Below are the code and all the weights of a small trained network. Each question names an input and a class and asks about switching units off, where a switched-off unit gives its printed mean instead of its output.

import numpy as np


def w(rows, s, z=0):
    codes = np.array(rows[::2]) - 128.0
    scale = np.full(codes.shape[1], s)
    scale[-1] = z or s
    return codes * scale


def f(y):
    return y / 2 * (1 + np.tanh(0.7978845608 * (y + 0.044715 * y**3)))


def log_softmax(a):
    a = a - a.max(-1, keepdims=True)
    return a - np.log(np.exp(a).sum(-1, keepdims=True))


def net(x, mask):
    res = np.array(x, float).reshape(1, 3) / 4 @ E
    y = f(res @ A[0][:, :-1].T + A[0][:, -1])
    res = res + np.where(mask, y, B[0][:, -1]) @ B[0][:, :-1]
    return log_softmax(res[-1] @ U[:, :-1].T + U[:, -1])


A, B = {}, {}
E = w([
[51,247,160,99],'x0',
[187,199,72,236],'x1',
[89,95,254,221],'x2',
],0.0052)
A[0] = w([
[93,218,156,106,105],'neuron 1',
[180,47,105,148,99],'neuron 2',
[146,151,66,77,93],'neuron 3',
[130,144,61,87,98],'neuron 4',
[116,129,141,135,253],'neuron 5',
[106,119,193,191,100],'neuron 6',
[84,220,141,114,103],'neuron 7',
[93,193,148,110,84],'neuron 8',
[163,40,93,159,113],'neuron 9',
[94,70,173,40,74],'neuron 10',
[96,85,166,50,96],'neuron 11',
[176,204,74,251,83],'neuron 12',
[104,118,198,189,105],'neuron 13',
[139,150,64,83,131],'neuron 14',
],0.015,0.007)
B[0] = w([
[142,105,101,203,214],'neuron 1',
[135,111,115,212,197],'neuron 2',
[138,93,211,142,187],'neuron 3',
[147,93,193,129,181],'neuron 4',
[253,150,34,4,255],'neuron 5',
[157,84,208,132,201],'neuron 6',
[150,100,92,197,215],'neuron 7',
[112,105,136,205,173],'neuron 8',
[159,114,93,194,205],'neuron 9',
[48,55,121,111,230],'neuron 10',
[74,78,107,100,220],'neuron 11',
[32,51,102,65,253],'neuron 12',
[160,90,209,130,208],'neuron 13',
[188,105,165,87,203],'neuron 14',
],0.042,0.0058)
U = w([
[27,71,104,80,123],'0',
[203,105,254,113,113],'1',
[167,111,56,255,135],'2',
[178,220,76,45,254],'3',
[94,158,176,142,67],'4',
[90,158,164,168,73],'5',
[99,176,168,156,80],'6',
],0.0083,0.0059)

Each question gives the input, the list of numbers given to net, and the class t.
The units are the neurons (one row each of A and B). Each row of codes is followed by its name. A weight is (code - 128) times the scale printed after its matrix; where a second scale follows, it is the last column's (A, B and U).
mask holds one flag per neuron, in row order. A switched-off neuron (its flag False) gives its mean, the last column of its row in B, instead of its output. The means were averaged over made-up inputs and are rounded, as every weight is.
A unit's drop is (log p(t) with every unit on - log p(t) with that unit switched off) / (log p(t) with every unit on - log p(t) with every unit switched off).
most important unit: the unit with the biggest drop
top k neurons: the k neurons with the biggest drops, biggest first
drop of u: that unit's drop, to one decimal
input [5,0,6], class 1: most important unit : neuron 13
input [7,-2,5], class 2: top 2 neurons : neuron 1; neuron 7
input [8,-5,-7], class 2: top 2 neurons : neuron 7; neuron 1
input [-7,8,-8], class 0: top 4 neurons : neuron 12; neuron 13; neuron 6; neuron 5
input [-5,4,6], class 1: top 2 neurons : neuron 13; neuron 6
input [-7,7,2], class 0: top 4 neurons : neuron 12; neuron 7; neuron 1; neuron 8
input [-5,-4,-4], class 2: top 3 neurons : neuron 12; neuron 9; neuron 2
input [-7,-2,-7], class 1: top 2 neurons : neuron 14; neuron 3
input [-1,-2,4], class 1: top 3 neurons : neuron 13; neuron 6; neuron 12
input [6,7,-8], class 1: top 4 neurons : neuron 14; neuron 3; neuron 4; neuron 10
input [-6,-5,-1], class 2: top 2 neurons : neuron 12; neuron 9
input [0,3,2], class 3: top 2 neurons : neuron 10; neuron 11
input [1,7,-2], class 0: drop of neuron 12 : 2.9
input [-3,7,-1], class 0: drop of neuron 12 : 2.1
input [-1,-2,-1], class 3: drop of neuron 12 : 0.1
input [5,0,-4], class 2: most important unit : neuron 7
